Here is a tiny trained network, its code and every weight. The questions are about switching its units off for an input and a target symbol, where a switched-off unit gives its printed mean instead of its output.

import numpy as np


def w(rows, s, z=0):
    codes = np.array(rows[::2]) - 128.0
    scale = np.full(codes.shape[1], s)
    scale[-1] = z or s
    return codes * scale


def f(y):
    return y / 2 * (1 + np.tanh(0.7978845608 * (y + 0.044715 * y**3)))


def softmax(a):
    e = np.exp(a - a.max(-1, keepdims=True))
    return e / e.sum(-1, keepdims=True)


def log_softmax(a):
    a = a - a.max(-1, keepdims=True)
    return a - np.log(np.exp(a).sum(-1, keepdims=True))


def net(x, mask):
    ids = ['αβγδεζηθμξπσφω'.index(c) for c in x.split()]
    T = len(ids)
    res = E[ids] + P[:T]
    r = res
    for j in range(3):
        rows = slice(2 * j, 2 * j + 2)
        q, k, v = (r @ M[0][rows].T for M in (Q, K, V))
        z = softmax(np.where(np.tri(T) > 0, q @ k.T / 2**0.5, -1e9)) @ v
        o = O[0][rows]
        res = res + np.where(mask[j], z, o[:, -1]) @ o[:, :-1]
    y = f(res @ A[0][:, :-1].T + A[0][:, -1])
    res = res + np.where(mask[3:7], y, B[0][:, -1]) @ B[0][:, :-1]
    return log_softmax(res[-1] @ U[:, :-1].T + U[:, -1])


Q, K, V, O, A, B = {}, {}, {}, {}, {}, {}
E = w([
[155,75,202],'α',
[79,170,132],'β',
[124,181,162],'γ',
[87,134,108],'δ',
[181,54,138],'ε',
[130,136,172],'ζ',
[59,77,26],'η',
[151,192,32],'θ',
[50,3,120],'μ',
[186,57,226],'ξ',
[243,139,93],'π',
[187,71,20],'σ',
[69,155,240],'φ',
[98,193,137],'ω',
],0.017)
P = w([
[47,214,120],'0',
[44,178,115],'1',
[30,194,117],'2',
[27,195,113],'3',
[5,201,105],'4',
[12,198,125],'5',
],0.0021)
Q[0] = w([
[224,105,126],'head 0',
[51,165,161],'head 0',
[2,162,196],'head 1',
[181,133,46],'head 1',
[119,7,164],'head 2',
[153,174,53],'head 2',
],0.015)
K[0] = w([
[191,147,207],'head 0',
[122,120,7],'head 0',
[75,94,250],'head 1',
[111,189,46],'head 1',
[44,36,174],'head 2',
[187,142,50],'head 2',
],0.014)
V[0] = w([
[90,94,58],'head 0',
[70,47,183],'head 0',
[106,53,255],'head 1',
[53,76,117],'head 1',
[25,113,158],'head 2',
[109,163,183],'head 2',
],0.0077)
O[0] = w([
[93,45,36,254],'head 0',
[80,46,192,246],'head 0',
[142,27,224,141],'head 1',
[25,53,129,197],'head 1',
[2,78,189,192],'head 2',
[93,203,226,88],'head 2',
],0.0053,0.002)
A[0] = w([
[84,81,1,2],'neuron 0',
[70,150,53,228],'neuron 1',
[138,231,145,130],'neuron 2',
[197,185,166,186],'neuron 3',
],0.009,0.0069)
B[0] = w([
[215,137,210,207],'neuron 0',
[139,135,12,254],'neuron 1',
[61,219,252,159],'neuron 2',
[197,166,254,169],'neuron 3',
],0.0063,0.008)
U = w([
[172,78,137,255],'α',
[2,214,102,128],'β',
[40,178,209,28],'γ',
[6,176,67,168],'δ',
[252,28,157,71],'ε',
[204,167,148,79],'ζ',
[51,104,22,170],'η',
[124,223,55,140],'θ',
[25,38,109,58],'μ',
[166,85,209,78],'ξ',
[230,150,94,122],'π',
[146,107,21,137],'σ',
[57,128,185,142],'φ',
[89,201,152,172],'ω',
],0.0099,0.01)

Each question gives the input, a string of symbols that net reads in full, and the target symbol t.
The units are the heads (2 rows each of Q, K, V and O) and the neurons (one row each of A and B). Each row of codes is followed by its name. A weight is (code - 128) times the scale printed after its matrix; where a second scale follows, it is the last column's (O, A, B and U).
mask holds one flag per unit, heads first, then neurons. A switched-off unit (its flag False) gives its mean, the last column of its rows in O or B, instead of its output. The means were averaged over made-up inputs and are rounded, as every weight is.
A unit's drop is (log p(t) with every unit on - log p(t) with that unit switched off) / (log p(t) with every unit on - log p(t) with every unit switched off).
The circuit of an input: a set's keep is (log p(t) with only the set's units on - log p(t) with every unit switched off) / (log p(t) with every unit on - log p(t) with every unit switched off). Starting from all 7 units, units are removed one at a time, each time the one whose removal leaves the highest keep (on an exact tie, the one counted first), for as long as the keep stays at least 0.8.
circuit, biggest first: the units of the circuit, biggest drop first
most important unit: the unit with the biggest drop
top k neurons: the k neurons with the biggest drops, biggest first
heads that matter: for each layer, one digit per head in row order, 1 if its drop is at least 0.15 and else 0, layers parted by /
drop of u: that unit's drop, to one decimal
input ε ε ω η, target σ: top 2 neurons => (neuron 0; neuron 1)
input ε β μ μ, target μ: most important unit => head 1
input ε γ σ σ, target π: circuit, biggest first => (neuron 0; head 2; head 1)
input φ γ ω ε ε ξ, target ξ: heads that matter => 111
input δ η β, target η: heads that matter => 100
input ζ ε η, target σ: heads that matter => 100
input ε ε β ε η δ, target η: heads that matter => 100
input ε σ η ε δ δ, target η: top 3 neurons => (neuron 3; neuron 1; neuron 2)
input ω μ β, target μ: heads that matter => 110
input β ε γ ζ θ, target θ: drop of head 2 => 0.1
input ε γ ξ π, target ζ: drop of neuron 3 => 0.4
input γ ε γ μ η β, target η: drop of head 2 => -0.1
